How the states are linked:
z491: v>z958, k>z21, e>z976, p>z685, i>z19
z177: v>z151, k>z407, e>z490, p>z44, i>z421
z890: v>z633, k>z402, e>z19, p>z636, i>z541
z55: v>z574, k>z240, e>z653, p>z564, i>z632
z595: v>z695, k>z604, e>z298, p>z328, i>z867
z505: v>z951, k>z427, e>z604, p>z595, i>z903
z402: v>z970, k>z988, e>z606, p>z19, i>z46
z797: v>z417, k>z552, e>z103, p>z560, i>z753
z407: v>z25, k>z759, e>z342, p>z490, i>z179
z417: v>z552, k>z22, e>z729, p>z180, i>z804
z636: v>z436, k>z19, e>z36, p>z574, i>z879
z728: v>z432, k>z570, e>z923, p>z184, i>z759
z949: v>z135, k>z306, e>z684, p>z911, i>z908
z103: v>z729, k>z647, e>z367, p>z589, i>z797
z580: v>z678, k>z873, e>z155, p>z721, i>z604
z538: v>z884, k>z632, e>z766, p>z776, i>z768
z923: v>z743, k>z320, e>z703, p>z489, i>z728
z240: v>z36, k>z816, e>z208, p>z653, i>z507
z541: v>z976, k>z46, e>z890, p>z879, i>z816
z570: v>z68, k>z238, e>z320, p>z923, i>z492
z489: v>z343, k>z703, e>z25, p>z151, i>z184
z718: v>z606, k>z911, e>z958, p>z816, i>z633
z729: v>z647, k>z842, e>z63, p>z54, i>z417
z492: v>z12, k>z589, e>z570, p>z728, i>z148
z239: v>z721, k>z903, e>z867, p>z842, i>z111
z523: v>z208, k>z685, e>z708, p>z745, i>z574
z367: v>z63, k>z188, e>z804, p>z238, i>z103
z63: v>z188, k>z468, e>z247, p>z753, i>z729
z36: v>z816, k>z491, e>z685, p>z523, i>z636
z427: v>z270, k>z776, e>z607, p>z604, i>z434
z217: v>z745, k>z642, e>z884, p>z169, i>z564
z455: v>z560, k>z180, e>z12, p>z533, i>z320
z421: v>z422, k>z179, e>z177, p>z140, i>z306
z745: v>z642, k>z708, e>z632, p>z538, i>z330
z592: v>z328, k>z111, e>z22, p>z417, i>z188
z589: v>z54, k>z367, e>z238, p>z570, i>z560
z169: v>z538, k>z884, e>z946, p>z270, i>z249
z951: v>z427, k>z270, e>z369, p>z695, i>z155
z653: v>z523, k>z208, e>z642, p>z217, i>z55
z447: v>z55, k>z574, e>z330, p>z478, i>z884
z552: v>z22, k>z711, e>z647, p>z103, i>z247
z946: v>z766, k>z447, e>z478, p>z624, i>z169
z74: v>z728, k>z432, e>z547, p>z865, i>z25
z343: v>z703, k>z148, e>z759, p>z407, i>z547
z533: v>z492, k>z12, e>z432, p>z74, i>z703
z684: v>z102, k>z421, e>z140, p>z283, i>z949
z21: v>z283, k>z7, e>z917, p>z976, i>z606
z422: v>z179, k>z489, e>z151, p>z792, i>z426
z330: v>z653, k>z523, e>z745, p>z768, i>z447
z298: v>z452, k>z580, e>z721, p>z711, i>z595
z574: v>z240, k>z36, e>z523, p>z330, i>z115
z792: v>z177, k>z151, e>z69, p>z908, i>z102
z135: v>z306, k>z426, e>z102, p>z616, i>z44
z180: v>z103, k>z729, e>z54, p>z12, i>z676
z151: v>z407, k>z25, e>z14, p>z69, i>z422
z35: v>z834, k>z169, e>z270, p>z951, i>z873
z306: v>z426, k>z865, e>z421, p>z684, i>z69
z247: v>z592, k>z328, e>z552, p>z797, i>z63
z432: v>z570, k>z68, e>z743, p>z547, i>z533
z436: v>z19, k>z718, e>z816, p>z240, i>z205
z102: v>z421, k>z422, e>z792, p>z7, i>z135
z908: v>z44, k>z69, e>z949, p>z970, i>z7
z111: v>z298, k>z452, e>z239, p>z22, i>z453
z68: v>z238, k>z753, e>z212, p>z743, i>z12
z208: v>z685, k>z541, e>z879, p>z642, i>z240
z721: v>z903, k>z155, e>z10, p>z900, i>z298
z647: v>z842, k>z900, e>z188, p>z367, i>z552
z12: v>z589, k>z54, e>z68, p>z432, i>z455
z44: v>z69, k>z490, e>z135, p>z988, i>z140
z434: v>z35, k>z834, e>z427, p>z505, i>z678
z903: v>z155, k>z434, e>z505, p>z867, i>z452
z865: v>z184, k>z547, e>z179, p>z421, i>z14
z155: v>z434, k>z35, e>z951, p>z10, i>z580
z976: v>z46, k>z917, e>z633, p>z205, i>z491
z768: v>z217, k>z745, e>z538, p>z834, i>z478
z685: v>z541, k>z976, e>z205, p>z708, i>z36
z453: v>z595, k>z695, e>z111, p>z592, i>z900
z816: v>z491, k>z958, e>z541, p>z208, i>z436
z342: v>z74, k>z728, e>z184, p>z426, i>z407
z678: v>z873, k>z61, e>z434, p>z903, i>z369
z676: v>z797, k>z417, e>z180, p>z455, i>z238
z54: v>z367, k>z63, e>z753, p>z68, i>z180
z507: v>z636, k>z436, e>z240, p>z55, i>z708
z642: v>z708, k>z879, e>z115, p>z884, i>z653
z238: v>z753, k>z804, e>z676, p>z320, i>z589
z834: v>z169, k>z538, e>z776, p>z427, i>z61
z607: v>z624, k>z767, e>z873, p>z580, i>z427
z115: v>z507, k>z636, e>z574, p>z447, i>z642
z369: v>z607, k>z624, e>z678, p>z452, i>z951
z767: v>z478, k>z564, e>z249, p>z873, i>z776
z970: v>z988, k>z949, e>z911, p>z718, i>z917
z695: v>z604, k>z369, e>z452, p>z111, i>z10
z140: v>z792, k>z177, e>z44, p>z568, i>z684
z842: v>z900, k>z867, e>z468, p>z63, i>z22
z606: v>z911, k>z616, e>z21, p>z491, i>z402
z14: v>z342, k>z74, e>z865, p>z306, i>z151
z776: v>z946, k>z766, e>z767, p>z607, i>z834
z452: v>z580, k>z678, e>z903, p>z239, i>z695
z320: v>z212, k>z676, e>z455, p>z703, i>z570
z624: v>z767, k>z478, e>z61, p>z678, i>z270
z873: v>z61, k>z249, e>z35, p>z155, i>z607
z249: v>z768, k>z217, e>z169, p>z35, i>z767
z205: v>z890, k>z633, e>z436, p>z507, i>z685
z766: v>z447, k>z55, e>z564, p>z767, i>z538
z633: v>z402, k>z970, e>z718, p>z436, i>z976
z759: v>z533, k>z492, e>z728, p>z342, i>z343
z988: v>z949, k>z135, e>z616, p>z606, i>z568
z632: v>z115, k>z507, e>z55, p>z766, i>z745
z911: v>z616, k>z684, e>z283, p>z958, i>z970
z568: v>z908, k>z44, e>z988, p>z402, i>z283
z564: v>z330, k>z653, e>z217, p>z249, i>z766
z711: v>z239, k>z721, e>z900, p>z647, i>z328
z179: v>z489, k>z343, e>z407, p>z177, i>z865
z468: v>z453, k>z595, e>z328, p>z247, i>z842
z212: v>z676, k>z797, e>z560, p>z148, i>z68
z708: v>z879, k>z205, e>z507, p>z632, i>z523
z188: v>z468, k>z453, e>z592, p>z804, i>z647
z328: v>z111, k>z298, e>z711, p>z552, i>z468
z69: v>z490, k>z14, e>z306, p>z949, i>z792
z703: v>z148, k>z455, e>z533, p>z25, i>z923
z184: v>z547, k>z923, e>z489, p>z422, i>z342
z426: v>z865, k>z184, e>z422, p>z102, i>z490
z917: v>z568, k>z908, e>z970, p>z633, i>z21
z61: v>z249, k>z768, e>z834, p>z434, i>z624
z743: v>z320, k>z212, e>z148, p>z343, i>z432
z547: v>z923, k>z743, e>z343, p>z179, i>z74
z867: v>z10, k>z505, e>z595, p>z468, i>z239
z616: v>z684, k>z102, e>z7, p>z21, i>z988
z10: v>z505, k>z951, e>z695, p>z453, i>z721
z879: v>z205, k>z890, e>z636, p>z115, i>z208
z958: v>z21, k>z283, e>z46, p>z541, i>z718
z46: v>z917, k>z568, e>z402, p>z890, i>z958
z270: v>z776, k>z946, e>z624, p>z369, i>z35
z884: v>z632, k>z115, e>z447, p>z946, i>z217
z490: v>z14, k>z342, e>z426, p>z135, i>z177
z25: v>z759, k>z533, e>z74, p>z14, i>z489
z148: v>z455, k>z560, e>z492, p>z759, i>z743
z283: v>z7, k>z140, e>z568, p>z46, i>z911
z478: v>z564, k>z330, e>z768, p>z61, i>z946
z604: v>z369, k>z607, e>z580, p>z298, i>z505
z900: v>z867, k>z10, e>z453, p>z188, i>z711
z19: v>z718, k>z606, e>z491, p>z36, i>z890
z804: v>z247, k>z592, e>z417, p>z676, i>z367
z22: v>z711, k>z239, e>z842, p>z729, i>z592
z560: v>z180, k>z103, e>z589, p>z492, i>z212
z7: v>z140, k>z792, e>z908, p>z917, i>z616
z753: v>z804, k>z247, e>z797, p>z212, i>z54

In the rows, zero is written as 71.

The rows follow the links: the fewer symbols apart two states are, the more alike their rows tend to be.

Each row is also shifted at random along 9 hidden directions that mean nothing.

Some states, each with a row of numbers:
z270: [  68   80   89   70   75   82   73   75   76   67   43   78   78   73   71   72   73   87   66   66   95   48   79   78   88   82  101]
z342: [  68   71   55   74   65   99   73   62   61   64   71   59   47   65   68   76   53   84   77   81   46   78   63   60   48   74   47]
z616: [  69   57   83   82   64   93   64   63   67   72   74   81   66   65   69   72   83   75   60   65   77   53   73   70   51   79   63]
z976: [  51   95   82   62   62   66   59   62   79   75   44   68   90   84   66   60  103   37   79   53  103   37   66   66   91   69   76]
z180: [  69   73   64   64   75   78   80   69   65   75   53   54   54   70   61   67   82   46   75   71   65   94   67   50   55   62   61]
z217: [  51   80   72   60   70   53   65   69   83   64   73   65   92   97   62   73   54   79   83   68   70   45   73   58   95   67   80]
z685: [  71   74   59   76   63   81   62   67   75   75   79   86   66   69   80   75   58   73   70   73   56   98   73   92   82   73   82]
z434: [  70   67   45   72   79   78   74   79   71   72   42   70   69   74   46   71   89   55   76   59   87   78   72   42   99   77  105]
z776: [  86   60   67   79   82   53   73   91   72   78   69   83   73   46   82   77   80   67   59   92   70   86   83   79   57   66   71]
z908: [  68   86   30   77   65   92   66   70   69   52   59   62   68   64   79   72   64   87   83   76   67   60   63   79   70   76   53]
z247: [  80   65   74   73   80   56   83   80   69   71   85   67   74   73   71   72   80   68   73   70   68   77   69   68   78   64   57]
z177: [  57   72   73   63   60   69   66   53   80   66   75   64   80   86   55   59   83   62   90   58   76   47   67   48   78   69   58]
z343: [  69   80   77   74   67   83   77   64   63   67   54   64   57   70   70   70   79   71   75   71   63   73   61   64   64   71   50]
z988: [  80   61   80   82   67   44   60   72   69   76   91   85   91   78   73   67   86   70   63   59   90   58   66   76   77   79   84]
z7: [  86   81   53   84   66   50   64   77   64   72   63   82   74   63   81   70   76   73   72   76   74   89   59   82   85   81   86]
z436: [  76   66   95   79   67   49   64   76   78   80  103   92   90   57   89   73   84   71   65   81   76   48   78   94   74   68   50]
z533: [  84   65   90   77   67   67   77   65   69   75   87   82   68   68   72   66   80   77   72   65   72   77   67   77   80   77   69]
z111: [  67   74   68   58   77   81   81   72   83   59  102   58   81   82   81   72   46   92   80   70   64   61   80   92   76   63   56]
z606: [  78   93   60   77   74   39   60   86   60   71   46   66   82   63   95   72   72   66   60   87   81   71   61   90   49   70   71]
z570: [  84   34   66   73   76   70   75   69   76   71   98   70   78   65   52   59   99   63   73   59   91   58   81   45   50   72   66]
z21: [  62   71  103   75   64   73   61   63   69   77   86   78   81   77   78   74   75   72   60   66   79   38   70   82   62   74   59]
z155: [  84   59   38   79   85   84   78   91   66   73   90   71   64   50   70   82   69   72   69   84   67   79   75   70   74   73   68]
z212: [  95   78   64   68   78   52   75   81   65   80   83   66   70   65   95   64   69   55   62   74   76  118   67  107   53   65   81]
z946: [  60   77   92   70   72   66   76   75   77   73   62   78   65   52   74   82   69   77   78  101   45   54   80   59   72   61   32]
z55: [  56   79   57   69   75   69   64   77   71   74   53   64   77   80   70   76   83   46   66   67   74   73   69   67   71   60   68]
z547: [  78   59   55   75   70   48   71   68   68   61   78   64   78   87   56   66   66   86   81   63   70   70   62   45   74   78   80]
z205: [  68   71   83   78   68   43   67   76   77   69   71   83   82   54   77   75   81   78   76   95   59   45   76   61   67   64   34]
z759: [  89   75   53   81   77   69   74   81   60   66   42   65   69   52   71   63  101   65   70   72   99   62   63   63   59   82   75]
z917: [  68   73   79   77   65   63   61   68   65   75   66   76   74   76   73   73   69   72   64   71   71   66   65   70   64   76   77]
z592: [  83   52   82   71   79   48   80   76   76   65   90   74   84   83   63   69   64   95   72   66   76   66   78   62   79   75   86]
z708: [  84   93   46   83   74   50   66   92   66   74   62   83   78   53   94   78   77   65   69   87   71   86   62   99   96   72   72]
z970: [  71   81   62   78   63   45   62   70   64   79   60   78   71   78   69   72   75   55   74   71   61   96   56   64   88   72   82]
z711: [  87   51   60   76   84   80   85   86   72   71   90   73   63   39   72   74   85   72   72   89   68   69   84   66   54   66   42]
z642: [  61   80   68   75   65  100   65   67   68   77   67   81   57   76   76   83   51   75   64   69   54   92   69   88   87   76   86]
z589: [  72   79   35   60   76   66   77   71   72   57   58   45   70   80   61   63   61   72   90   72   70   80   66   51   66   68   74]
z35: [  72   73   74   76   76   68   79   81   76   65   62   81   74   58   64   78   74   90   81   85   69   46   76   56  102   77   67]
z135: [  80   90   70   78   62   72   68   70   69   76   72   81   69   53   91   67   89   58   74   76   73   80   62  100   80   71   53]
z753: [  85   57   63   70   74   87   76   69   68   72  101   69   67   79   61   69   51   88   72   59   80   80   70   71   79   87  106]
z792: [  83   58   43   76   67   59   62   69   72   65   74   72   75   70   68   63   67   79   74   71   75   85   71   64   53   77   88]
z766: [  68   84   64   67   73   68   68   79   79   77   85   76   87   69   78   72   76   58   77   71   85   56   74   87  101   70   77]
z455: [  83   69   86   68   74   49   78   73   71   73   75   67   75   67   79   63   80   66   70   76   74   78   72   75   51   64   58]

The symbols that take the first to the second take the third to the fourth, perhaps in another order. What is the fourth?
Answer with the state's name.
[  82   81   65   69   71   71   75   69   70   55   57   62   69   76   82   65   49  102   74   73   75   79   68   86   60   80   88]
to [  75   90   64   67   79   57   83   80   65   65   48   56   67   79   81   72   65   70   72   73   62   98   62   80   74   62   67]
as [  82   92   60   77   67   80   73   74   60   75   69   69   60   45   84   69   82   61   78   85   74   68   58   83   72   77   48]
to z12

[  81   54   71   81   68   67   63   69   68   75   81   79   69   65   83   69   78   68   54   70   70   91   74   86   35   69   68]
to [  64   79   67   75   66   71   62   69   67   72   73   70   77   75   76   72   79   62   69   66   75   58   63   77   71   70   59]
as [  79   68   75   73   73   38   75   73   71   67   86   66   87   82   74   63   86   67   75   62   76   70   64   71   72   64   55]
to z407

[  59   76   69   73   60  106   61   58   70   71   63   75   59   68   66   75   58   80   73   73   69   56   70   67   68   84   81]
to [  79   75   82   81   61   72   68   66   69   79   72   89   65   52   78   68   92   63   72   75   72   72   67   79   78   77   57]
as [  82   60   55   76   78   82   83   77   66   74   82   69   62   61   56   71   89   61   79   66   76   77   68   53   88   76   69]
to z595

[  61   83   92   73   59   92   63   59   72   80   39   87   54   68   78   74   65   70   62   75   61   91   74   85   69   75   87]
to [  64   74   60   80   66   53   69   75   74   66   72   82   72   66   67   82   62   85   85   90   39   69   68   54   98   69   49]
as [  73   77   54   66   77   88   83   74   76   63   70   62   65   71   71   70   72   71   81   66   68   83   73   77   85   66   65]
to z63

[  62   82   77   61   61   59   64   56   75   71   72   62   77   95   78   61   65   59   74   58   66   89   65   83   61   61   69]
to [  52   90   74   68   59   72   64   60   69   80   58   71   60   75   73   75   73   45   77   77   46   88   61   68   75   59   47]
as [  86   92   46   78   73   54   74   83   60   74   66   64   73   57   82   65   99   45   79   73   81   81   51   80   86   70   53]
to z7

[  73   86   32   81   66   77   66   74   65   58   54   67   65   61   79   74   64   83   80   82   61   74   59   74   72   77   60]
to [  75   75   69   71   66   48   64   68   77   64   78   71   93   77   78   59   85   72   77   64   91   50   68   79   71   72   67]
as [  60   70   74   63   75   80   70   73   82   64   76   68   80   79   79   76   54   84   67   73   69   60   86   87   60   63   69]
to z217

[  71   52   62   72   75   96   65   75   75   81   99   79   67   62   72   79   63   66   59   72   71   78   86   83   58   71   82]
to [  73   56   42   78   81   59   61   87   69   75   84   69   83   73   78   77   78   52   54   68   75   86   75   80   52   60   74]
as [  83   71   55   69   77   62   80   77   67   73   84   61   66   61   71   68   73   61   80   80   65   88   67   66   66   67   57]
to z729

[  51   72   52   63   64   67   59   61   84   63   74   64   83   96   70   70   58   67   77   62   57   81   75   73   67   57   67]
to [  72   50   59   76   78   62   63   83   73   74  114   75   88   75   75   81   62   74   59   71   71   62   79   80   62   67   69]
as [  60   80  100   61   71   71   85   63   79   61   71   65   74   90   71   72   59   91   81   66   59   59   73   73   89   65   55]
to z676

[  85   58   71   80   75   69   75   75   65   64   71   69   71   60   72   67   83   84   66   73   82   58   71   65   46   77   61]
to [  70   90   67   62   78   53   84   78   76   62   46   59   74   72   74   68   72   72   85   80   65   77   71   67   83   60   59]
as [  91   47   78   83   71   88   75   69   67   72  101   82   65   57   72   69   78   88   64   67   81   65   75   77   57   84   70]
to z900

[  69   65   53   74   82   86   78   83   70   71   56   68   67   61   56   76   92   58   73   71   79   62   76   49   81   70   69]
to [  71   74   60   69   78   46   63   84   71   75   67   69   83   77   79   77   57   68   62   79   72   84   73   79   65   67   92]
as [  64   61   92   78   69   86   63   69   69   73   69   83   68   79   76   82   52   93   50   71   65   67   79   82   56   77   88]
to z46

[  70   75   58   80   67   87   63   71   66   57   64   67   71   68   82   75   57   98   65   76   72   52   68   83   50   80   65]
to [  77   86   66   73   67  100   73   66   63   66   72   64   61   75   88   70   61   81   66   60   76   82   61  105   65   79   75]
as [  70   74   74   66   67   61   64   64   71   65   62   60   78   79   77   62   66   75   69   70   80   64   70   73   39   70   72]
to z212

[  73   52   69   65   72   65   73   62   80   63  105   62   87   92   66   59   78   70   75   47   82   68   75   73   62   64   66]
to [ 102   58   71   77   77   65   74   79   67   78   75   79   73   52   76   59   91   67   62   68  105   81   75   83   56   84  101]
as [  64   68   70   60   78   68   80   71   79   65   55   60   70   76   57   68   69   72   81   75   68   68   80   46   67   64   70]
to z298

[  74   78   87   78   59   75   64   61   70   73   66   86   70   72   78   67   75   78   68   64   77   70   66   86   80   82   82]
to [  59   84   63   75   56  119   63   55   67   83   78   80   55   74   67   72   83   45   74   50   71   83   59   84  102   78   75]
as [  84   61   69   74   68   64   62   68   70   75   70   76   76   66   72   59   85   64   63   64   97   73   73   74   49   81   96]
to z949

[  73   65   83   63   72   74   79   65   76   71  106   64   77   75   68   64   76   67   80   63   76   56   73   71   71   67   51]
to [  70  105   84   62   78   82   81   76   62   68   36   50   66   72   91   69   74   64   66   71   87   67   62   96   59   68   65]
as [  84   72   74   75   67   62   78   68   68   74   79   77   62   68   77   67   73   71   76   72   58  102   64   79   79   71   65]
to z12

[  71   68   48   74   74   65   57   77   67   67   70   61   86   76   78   69   72   68   59   67   91   57   70   77   41   73   81]
to [  67   70   48   72   67   76   59   70   73   74  106   69   78   75   82   74   63   60   70   68   65   77   69   91   65   65   58]
as [  70   93   73   77   62   69   63   70   67   73   56   81   72   58   74   73   71   78   80   84   78   47   61   70   94   87   76]
to z633

[  79   67   64   77   64   45   70   67   65   74   61   74   61   58   55   68   71   74   87   91   55   78   61   30   69   79   68]
to [  85   86   55   77   66   61   70   73   61   70   53   71   60   52   71   68   67   79   84   91   68   76   57   58   74   86   76]
as [  61   63   62   66   74   69   67   73   80   70   66   71   78   75   56   73   67   70   76   74   74   58   81   49   76   71   85]
to z766

[  87   55   76   79   69   56   70   68   66   73  101   78   75   82   68   68   63   86   68   60   73   81   64   72   73   82   90]
to [  75   79   71   72   69   51   76   69   72   58   59   65   83   79   62   61   84   82   88   65   85   45   61   53   90   77   66]
as [  70   66   76   73   67   78   68   66   74   62   78   67   76   55   74   66   84   80   76   80   80   28   76   65   42   72   35]
to z426

